Below is a small trained network, with its code and all its weights. Each question gives an input and a class and asks what happens when units are switched off, that is, made to give their printed mean instead of their output.

import numpy as np


def w(rows, s, z=0):
    codes = np.array(rows[::2]) - 128.0
    scale = np.full(codes.shape[1], s)
    scale[-1] = z or s
    return codes * scale


def f(y):
    return np.maximum(y, 0)


def log_softmax(a):
    a = a - a.max(-1, keepdims=True)
    return a - np.log(np.exp(a).sum(-1, keepdims=True))


def net(x, mask):
    res = np.array(x, float).reshape(1, 7) / 4 @ E
    y = f(res @ A[0][:, :-1].T + A[0][:, -1])
    res = res + np.where(mask, y, B[0][:, -1]) @ B[0][:, :-1]
    return log_softmax(res[-1] @ U[:, :-1].T + U[:, -1])


A, B = {}, {}
E = w([
[111,115,115,120,119,126,125,142,132,144],'x0',
[140,139,137,161,138,135,135,102,149,110],'x1',
[105,114,126,113,125,109,147,143,124,129],'x2',
[215,61,105,165,200,114,171,223,113,167],'x3',
[168,136,229,68,124,116,108,149,249,163],'x4',
[138,220,106,90,137,189,221,117,137,175],'x5',
[143,129,121,147,128,149,112,103,145,134],'x6',
],0.019)
A[0] = w([
[147,121,32,206,216,145,206,167,32,166,177],'neuron 1',
[20,181,129,130,31,169,108,96,48,51,238],'neuron 2',
[127,199,165,64,183,170,219,129,184,198,76],'neuron 3',
[86,70,90,200,128,33,37,80,51,78,254],'neuron 4',
[119,161,1,117,142,201,203,100,85,130,163],'neuron 5',
[118,149,245,117,98,67,39,130,212,167,193],'neuron 6',
[214,74,168,111,231,104,173,178,173,209,82],'neuron 7',
[157,28,127,172,183,89,57,165,137,129,156],'neuron 8',
],0.0099,0.0088)
B[0] = w([
[143,99,112,196,180,111,118,127,12,129,253],'neuron 1',
[121,197,127,201,59,205,111,135,192,141,229],'neuron 2',
[192,91,50,146,71,236,126,61,166,236,199],'neuron 3',
[135,76,172,197,70,84,5,127,145,213,234],'neuron 4',
[52,170,108,166,151,124,220,140,78,129,219],'neuron 5',
[60,119,157,50,108,95,140,115,254,96,238],'neuron 6',
[155,75,196,171,121,219,115,212,172,131,217],'neuron 7',
[206,119,176,130,196,60,111,174,206,93,215],'neuron 8',
],0.011,0.031)
U = w([
[137,83,156,185,63,183,86,182,133,185,254],'0',
[48,119,193,19,60,77,89,131,155,57,173],'1',
[46,239,102,149,95,173,173,143,78,115,118],'2',
[123,171,83,3,47,161,173,85,149,159,137],'3',
[173,75,120,166,170,48,75,162,57,123,45],'4',
[159,70,185,77,189,116,134,199,163,69,46],'5',
[144,112,95,150,215,138,198,171,26,119,57],'6',
],0.011,0.0034)

Each question gives the input, the list of numbers given to net, and the class t.
The units are the neurons (one row each of A and B). Each row of codes is followed by its name. A weight is (code - 128) times the scale printed after its matrix; where a second scale follows, it is the last column's (A, B and U).
mask holds one flag per neuron, in row order. A switched-off neuron (its flag False) gives its mean, the last column of its row in B, instead of its output. The means were averaged over made-up inputs and are rounded, as every weight is.
A unit's drop is (log p(t) with every unit on - log p(t) with that unit switched off) / (log p(t) with every unit on - log p(t) with every unit switched off).
The circuit of an input: a set's keep is (log p(t) with only the set's units on - log p(t) with every unit switched off) / (log p(t) with every unit on - log p(t) with every unit switched off). Starting from all 8 units, units are removed one at a time, each time the one whose removal leaves the highest keep (on an exact tie, the one counted first), for as long as the keep stays at least 0.8.
circuit, biggest first: the units of the circuit, biggest drop first
unit that matters most: the unit with the biggest drop
top k neurons: the k neurons with the biggest drops, biggest first
drop of u: that unit's drop, to one decimal
input [-7,-3,-1,0,-4,3,2], class 2: unit that matters most : neuron 8
input [-8,-6,-5,4,0,3,2], class 6: circuit, biggest first : (neuron 4; neuron 2)
input [-2,-5,2,0,1,4,0], class 3: circuit, biggest first : (neuron 4; neuron 1)
input [-2,8,1,1,1,0,-5], class 5: circuit, biggest first : (neuron 4; neuron 2)
input [-2,-5,5,1,7,-8,-3], class 5: top 3 neurons : (neuron 8; neuron 7; neuron 2)
input [0,-7,3,8,-8,0,-4], class 4: top 2 neurons : (neuron 4; neuron 8)
input [2,-5,-4,0,6,-5,8], class 1: top 2 neurons : (neuron 6; neuron 1)
input [3,-5,-4,-4,1,2,3], class 3: top 2 neurons : (neuron 4; neuron 1)
input [2,1,-2,-7,1,-8,-1], class 1: top 2 neurons : (neuron 6; neuron 3)
input [0,-6,-3,0,7,-6,0], class 1: top 2 neurons : (neuron 6; neuron 1)
input [1,6,0,1,6,-5,-7], class 5: top 2 neurons : (neuron 8; neuron 7)
input [1,-2,8,-1,7,-3,-8], class 1: drop of neuron 6 : 0.2
input [7,0,4,-2,-8,8,-8], class 2: drop of neuron 2 : 0.6
input [-8,-8,-3,-4,3,-1,-7], class 1: drop of neuron 1 : 0.0
input [-1,-5,-8,-7,-8,2,-5], class 2: circuit, biggest first : (neuron 5)
